Here is a tiny trained network, its code and every weight. The questions are about switching its units off for an input and a target symbol, where a switched-off unit gives its printed mean instead of its output.

import numpy as np


def w(rows, s, z=0):
    codes = np.array(rows[::2]) - 128.0
    scale = np.full(codes.shape[1], s)
    scale[-1] = z or s
    return codes * scale


def norm(h):
    return h / np.sqrt((h * h).mean(-1, keepdims=True) + 1e-5)


def f(y):
    return y / 2 * (1 + np.tanh(0.7978845608 * (y + 0.044715 * y**3)))


def softmax(a):
    e = np.exp(a - a.max(-1, keepdims=True))
    return e / e.sum(-1, keepdims=True)


def log_softmax(a):
    a = a - a.max(-1, keepdims=True)
    return a - np.log(np.exp(a).sum(-1, keepdims=True))


def net(x, mask):
    ids = ['ΛΞγζημπστψ'.index(c) for c in x.split()]
    T = len(ids)
    res = E[ids] + P[:T]
    u = 0
    for l in range(2):
        q, k, v = (norm(res) @ M[l].T for M in (Q, K, V))
        z = softmax(np.where(np.tri(T) > 0, q @ k.T / 2**0.5, -1e9)) @ v
        res = res + np.where(mask[u], z, O[l][:, -1]) @ O[l][:, :-1]
        u += 1
        y = f(norm(res) @ A[l][:, :-1].T + A[l][:, -1])
        res = res + np.where(mask[u : u + 12], y, B[l][:, -1]) @ B[l][:, :-1]
        u += 12
    return log_softmax(norm(res)[-1] @ U[:, :-1].T + U[:, -1])


Q, K, V, O, A, B = {}, {}, {}, {}, {}, {}
E = w([
[94,118,171,153,170],'Λ',
[19,58,93,34,117],'Ξ',
[250,135,139,145,102],'γ',
[94,104,167,150,164],'ζ',
[221,161,51,148,201],'η',
[74,123,216,57,84],'μ',
[100,75,100,142,116],'π',
[144,187,130,182,74],'σ',
[189,140,128,43,54],'τ',
[102,175,74,81,169],'ψ',
],0.02)
P = w([
[254,134,183,74,176],'0',
[142,119,173,167,151],'1',
[134,128,156,157,153],'2',
[129,136,146,152,145],'3',
[125,135,133,149,132],'4',
[119,142,123,142,125],'5',
[117,139,113,146,119],'6',
[113,140,98,141,107],'7',
[107,151,89,146,91],'8',
[111,150,95,136,97],'9',
[118,136,122,134,121],'10',
],0.0078)
Q[0] = w([
[104,183,47,50,198],'L0H0',
[49,12,126,246,198],'L0H0',
],0.012)
K[0] = w([
[183,76,119,32,187],'L0H0',
[124,162,10,90,59],'L0H0',
],0.013)
V[0] = w([
[36,255,152,90,238],'L0H0',
[65,9,88,79,152],'L0H0',
],0.0045)
O[0] = w([
[161,225,91,246,217,251],'L0H0',
[54,77,172,36,254,132],'L0H0',
],0.0055,0.0021)
A[0] = w([
[130,85,129,65,83,179],'L0N0',
[139,132,110,5,117,254],'L0N1',
[76,75,180,124,158,145],'L0N2',
[108,174,130,28,108,199],'L0N3',
[62,118,208,141,71,122],'L0N4',
[70,177,169,114,122,10],'L0N5',
[190,132,103,91,84,21],'L0N6',
[27,125,169,118,131,185],'L0N7',
[91,168,148,137,44,139],'L0N8',
[146,177,145,228,123,82],'L0N9',
[69,121,107,190,172,65],'L0N10',
[42,39,121,142,164,184],'L0N11',
],0.013,0.0056)
B[0] = w([
[64,137,91,200,153,188],'L0N0',
[77,41,117,196,104,254],'L0N1',
[83,78,67,191,178,205],'L0N2',
[144,68,173,205,133,233],'L0N3',
[68,233,101,160,170,204],'L0N4',
[76,175,204,165,220,143],'L0N5',
[190,63,152,93,154,146],'L0N6',
[40,139,166,66,174,237],'L0N7',
[113,189,143,182,57,177],'L0N8',
[164,97,116,110,5,181],'L0N9',
[59,119,198,179,157,157],'L0N10',
[56,93,113,73,127,219],'L0N11',
],0.011,0.009)
Q[1] = w([
[122,62,83,194,192],'L1H0',
[25,244,162,2,114],'L1H0',
],0.0095)
K[1] = w([
[165,61,182,146,174],'L1H0',
[90,163,106,129,6],'L1H0',
],0.011)
V[1] = w([
[120,171,254,46,119],'L1H0',
[103,139,149,203,56],'L1H0',
],0.0099)
O[1] = w([
[55,1,255,248,106,3],'L1H0',
[77,216,60,79,38,187],'L1H0',
],0.0071,0.0059)
A[1] = w([
[194,69,121,178,160,193],'L1N0',
[67,131,141,136,130,124],'L1N1',
[47,83,76,120,167,138],'L1N2',
[96,181,163,211,135,2],'L1N3',
[203,210,64,143,119,4],'L1N4',
[95,107,223,100,125,89],'L1N5',
[68,144,149,138,90,184],'L1N6',
[110,150,108,3,151,144],'L1N7',
[102,165,92,204,140,24],'L1N8',
[124,56,197,72,173,122],'L1N9',
[198,38,182,181,62,66],'L1N10',
[102,197,35,137,146,78],'L1N11',
],0.012,0.0071)
B[1] = w([
[179,146,95,178,146,186],'L1N0',
[154,179,142,90,137,191],'L1N1',
[193,180,179,47,89,254],'L1N2',
[73,139,228,118,135,137],'L1N3',
[148,166,83,135,179,166],'L1N4',
[151,2,192,166,149,137],'L1N5',
[169,196,114,95,100,212],'L1N6',
[178,125,108,180,204,151],'L1N7',
[95,109,250,158,111,137],'L1N8',
[147,40,178,110,59,142],'L1N9',
[231,77,188,179,69,165],'L1N10',
[240,74,138,128,119,166],'L1N11',
],0.0097,0.01)
U = w([
[76,180,203,224,156,225],'Λ',
[140,73,191,102,156,104],'Ξ',
[115,39,164,213,92,241],'γ',
[151,142,191,161,168,3],'ζ',
[140,133,147,170,146,77],'η',
[167,154,202,53,105,27],'μ',
[56,52,57,116,120,255],'π',
[136,135,161,116,128,82],'σ',
[97,189,73,153,24,7],'τ',
[114,190,12,156,203,161],'ψ',
],0.011,0.0027)

Each question gives the input, a string of symbols that net reads in full, and the target symbol t.
The units are the heads (2 rows each of Q, K, V and O) and the neurons (one row each of A and B). Each row of codes is followed by its name. A weight is (code - 128) times the scale printed after its matrix; where a second scale follows, it is the last column's (O, A, B and U).
mask holds one flag per unit, layer by layer, with each layer's heads first. A switched-off unit (its flag False) gives its mean, the last column of its rows in O or B, instead of its output. The means were averaged over made-up inputs and are rounded, as every weight is.
A unit's drop is (log p(t) with every unit on - log p(t) with that unit switched off) / (log p(t) with every unit on - log p(t) with every unit switched off).
The circuit of an input: a set's keep is (log p(t) with only the set's units on - log p(t) with every unit switched off) / (log p(t) with every unit on - log p(t) with every unit switched off). Starting from the 12 units with the biggest drops (on a tie, the unit counted first), units are removed one at a time, each time the one whose removal leaves the highest keep (on an exact tie, the one counted first), for as long as the keep stays at least 0.8.
circuit, biggest first: the units of the circuit, biggest drop first
unit that matters most: the unit with the biggest drop
top k neurons: the k neurons with the biggest drops, biggest first
k most important neurons of layer l: the k neurons of layer l with the biggest drops, biggest first
drop when u is switched off: that unit's drop, to one decimal
input μ μ σ, target τ: top 2 neurons -> L0N3, L0N1
input τ η σ ψ, target τ: circuit, biggest first -> L0H0, L0N1, L1N2
input ψ ψ τ μ γ, target ψ: unit that matters most -> L0N7
input γ μ σ ψ μ ψ, target γ: circuit, biggest first -> L0H0, L0N3, L0N4
input ψ τ Ξ π, target ψ: top 3 neurons -> L0N1, L1N7, L0N0
input η σ σ μ τ η τ Ξ ψ μ ζ, target μ: circuit, biggest first -> L1N2, L0N0
input Λ η τ σ τ Λ μ η ψ, target Λ: top 3 neurons -> L0N1, L0N3, L0N0
input μ π τ μ Λ, target ψ: circuit, biggest first -> L0N2, L0N3
input η τ ψ σ ζ σ π, target τ: 2 most important neurons of layer 0 -> L0N2, L0N3
input η π μ ζ σ ζ, target τ: circuit, biggest first -> L0H0, L0N9
input τ η η τ σ μ ζ ψ, target τ: 2 most important neurons of layer 0 -> L0N1, L0N2
input ζ Ξ ζ ζ σ Λ, target τ: 2 most important neurons of layer 0 -> L0N9, L0N3
input ζ γ τ ζ, target ψ: 2 most important neurons of layer 0 -> L0N4, L0N2
input ψ μ Λ τ μ Ξ Ξ σ μ η τ, target γ: circuit, biggest first -> L0N1
input Λ η η ψ, target Λ: 4 most important neurons of layer 0 -> L0N1, L0N3, L0N0, L0N11
input ψ ψ μ τ π τ Λ ζ, target ψ: top 2 neurons -> L0N2, L0N4
input σ τ μ ψ τ τ π, target ψ: top 2 neurons -> L1N7, L0N1
input γ π η Ξ ψ Ξ ψ, target γ: top 3 neurons -> L0N3, L0N1, L0N4
input Ξ ψ Λ, target μ: 3 most important neurons of layer 0 -> L0N3, L0N1, L0N9
input ψ τ η σ τ μ ψ γ Λ, target μ: unit that matters most -> L0H0
input ψ η ψ μ Λ τ η ψ μ γ, target ψ: 3 most important neurons of layer 0 -> L0N7, L0N8, L0N3
input τ μ η π η Ξ γ η τ Λ, target ψ: top 2 neurons -> L0N4, L0N2
input ψ Ξ σ π, target τ: drop when L0N2 is switched off -> 0.4
